Below are the code and all the weights of a small trained network. Each question names an input and a target symbol and asks about switching units off, where a switched-off unit gives its printed mean instead of its output.

import numpy as np


def w(rows, s, z=0):
    codes = np.array(rows[::2]) - 128.0
    scale = np.full(codes.shape[1], s)
    scale[-1] = z or s
    return codes * scale


def norm(h):
    return h / np.sqrt((h * h).mean(-1, keepdims=True) + 1e-5)


def softmax(a):
    e = np.exp(a - a.max(-1, keepdims=True))
    return e / e.sum(-1, keepdims=True)


def log_softmax(a):
    a = a - a.max(-1, keepdims=True)
    return a - np.log(np.exp(a).sum(-1, keepdims=True))


def net(x, mask):
    ids = ['ΓΔΘΞΨΩαβεζηλμστφ'.index(c) for c in x.split()]
    T = len(ids)
    res = E[ids] + P[:T]
    u = 0
    for l in range(3):
        r = norm(res)
        for j in range(2):
            rows = slice(2 * j, 2 * j + 2)
            q, k, v = (r @ M[l][rows].T for M in (Q, K, V))
            z = softmax(np.where(np.tri(T) > 0, q @ k.T / 2**0.5, -1e9)) @ v
            o = O[l][rows]
            res = res + np.where(mask[u + j], z, o[:, -1]) @ o[:, :-1]
        u += 2
    return log_softmax(norm(res)[-1] @ U[:, :-1].T + U[:, -1])


Q, K, V, O = {}, {}, {}, {}
E = w([
[114,120,134],'Γ',
[113,122,134],'Δ',
[123,118,130],'Θ',
[105,186,114],'Ξ',
[192,130,125],'Ψ',
[112,117,141],'Ω',
[254,183,191],'α',
[201,150,139],'β',
[113,117,138],'ε',
[56,150,150],'ζ',
[122,99,34],'η',
[120,106,140],'λ',
[113,120,136],'μ',
[42,80,187],'σ',
[112,119,140],'τ',
[115,12,255],'φ',
],0.025)
P = w([
[112,114,255],'0',
[105,106,198],'1',
[108,111,185],'2',
[110,113,180],'3',
[114,121,181],'4',
[115,126,185],'5',
[117,133,193],'6',
[116,139,198],'7',
[117,142,209],'8',
[114,143,205],'9',
],0.0096)
Q[0] = w([
[253,175,120],'L0H1',
[142,160,97],'L0H1',
[90,143,161],'L0H2',
[91,129,46],'L0H2',
],0.013)
K[0] = w([
[106,96,235],'L0H1',
[230,137,240],'L0H1',
[149,185,29],'L0H2',
[1,96,159],'L0H2',
],0.01)
V[0] = w([
[136,187,104],'L0H1',
[163,37,2],'L0H1',
[220,147,105],'L0H2',
[123,126,174],'L0H2',
],0.0068)
O[0] = w([
[65,124,169,104],'L0H1',
[113,188,153,3],'L0H1',
[216,130,103,92],'L0H2',
[115,76,254,173],'L0H2',
],0.007,0.0057)
Q[1] = w([
[203,215,117],'L1H1',
[117,39,65],'L1H1',
[205,171,52],'L1H2',
[134,183,250],'L1H2',
],0.012)
K[1] = w([
[163,156,214],'L1H1',
[178,108,7],'L1H1',
[114,101,165],'L1H2',
[190,238,239],'L1H2',
],0.011)
V[1] = w([
[164,105,124],'L1H1',
[91,58,11],'L1H1',
[158,189,34],'L1H2',
[113,190,157],'L1H2',
],0.012)
O[1] = w([
[132,123,140,112],'L1H1',
[148,120,244,61],'L1H1',
[163,204,234,2],'L1H2',
[130,169,96,159],'L1H2',
],0.011,0.0093)
Q[2] = w([
[166,112,131],'L2H1',
[255,220,147],'L2H1',
[127,165,87],'L2H2',
[183,47,125],'L2H2',
],0.019)
K[2] = w([
[108,70,120],'L2H1',
[161,43,33],'L2H1',
[93,42,173],'L2H2',
[125,106,9],'L2H2',
],0.015)
V[2] = w([
[58,232,26],'L2H1',
[72,134,254],'L2H1',
[160,211,239],'L2H2',
[148,102,248],'L2H2',
],0.0085)
O[2] = w([
[83,190,48,153],'L2H1',
[2,94,210,112],'L2H1',
[109,2,16,1],'L2H2',
[93,105,48,77],'L2H2',
],0.0093,0.01)
U = w([
[195,121,152,231],'Γ',
[106,249,86,118],'Δ',
[101,114,82,87],'Θ',
[106,121,98,67],'Ξ',
[163,28,138,159],'Ψ',
[2,172,170,50],'Ω',
[98,97,115,103],'α',
[209,133,178,183],'β',
[47,100,230,109],'ε',
[149,56,224,254],'ζ',
[143,123,143,76],'η',
[121,103,125,87],'λ',
[106,114,123,88],'μ',
[197,115,145,232],'σ',
[199,75,35,96],'τ',
[124,114,115,79],'φ',
],0.014,0.0052)

Each question gives the input, a string of symbols that net reads in full, and the target symbol t.
The units are the heads (2 rows each of Q, K, V and O). Each row of codes is followed by its name. A weight is (code - 128) times the scale printed after its matrix; where a second scale follows, it is the last column's (O and U).
mask holds one flag per head, layer by layer. A switched-off head (its flag False) gives its mean, the last column of its rows in O, instead of its output. The means were averaged over made-up inputs and are rounded, as every weight is.
A unit's drop is (log p(t) with every unit on - log p(t) with that unit switched off) / (log p(t) with every unit on - log p(t) with every unit switched off).
The circuit of an input: a set's keep is (log p(t) with only the set's units on - log p(t) with every unit switched off) / (log p(t) with every unit on - log p(t) with every unit switched off). Starting from all 6 units, units are removed one at a time, each time the one whose removal leaves the highest keep (on an exact tie, the one counted first), for as long as the keep stays at least 0.8.
circuit, biggest first: the units of the circuit, biggest drop first
unit that matters most: the unit with the biggest drop
which heads matter: for each layer, one digit per head in row order, 1 if its drop is at least 0.15 and else 0, layers parted by /
drop when u is switched off: that unit's drop, to one decimal
input Θ Θ Ψ σ Θ Δ Γ, target ε: unit that matters most -> L2H1
input Ξ Θ Θ Θ Θ λ σ μ, target ε: circuit, biggest first -> L1H1, L2H1
input Θ φ Θ α Θ β Θ Θ, target β: which heads matter -> 00 / 00 / 00
input Ξ Ω φ λ τ, target ζ: circuit, biggest first -> L0H1, L2H1
input ε σ α λ φ Γ, target ζ: which heads matter -> 00 / 00 / 10
input σ Γ β φ τ, target ζ: circuit, biggest first -> L2H1, L1H2
input μ ζ Ξ Δ, target Δ: circuit, biggest first -> L1H2, L2H1
input Ξ λ φ Θ λ, target ζ: circuit, biggest first -> L1H1, L2H1
input Ξ Θ Ξ μ ε σ Ξ σ μ, target ε: which heads matter -> 10 / 10 / 10
input Ξ Ξ Ξ Γ τ, target Δ: which heads matter -> 00 / 00 / 10
input Γ Γ μ Ψ Θ σ φ Δ, target ε: which heads matter -> 00 / 01 / 10
input σ Θ Θ η, target ζ: which heads matter -> 00 / 10 / 00
input Δ φ λ, target ζ: which heads matter -> 00 / 00 / 11
input τ Ξ Θ, target Δ: unit that matters most -> L2H1
input φ α Θ, target β: which heads matter -> 00 / 01 / 00
input λ Θ Ξ Θ Ξ Θ μ Ω, target Δ: which heads matter -> 00 / 00 / 10
input Δ ζ λ Ξ μ τ τ μ τ, target Δ: which heads matter -> 00 / 01 / 10
input Θ Ξ λ α σ Θ, target ζ: which heads matter -> 10 / 00 / 10
input λ Γ μ Θ σ Γ, target ε: which heads matter -> 00 / 10 / 11
input λ λ Θ Θ Θ σ τ μ Θ, target ε: circuit, biggest first -> L2H1
input Ξ Θ Ω Ξ Δ φ τ Θ, target ζ: which heads matter -> 10 / 10 / 10
input Ξ Ξ ε, target Δ: drop when L2H1 is switched off -> 1.1
input Θ Δ Ξ Ξ Θ λ, target Δ: drop when L2H1 is switched off -> 0.9
input Γ Ω ε Θ, target τ: drop when L0H2 is switched off -> 0.1
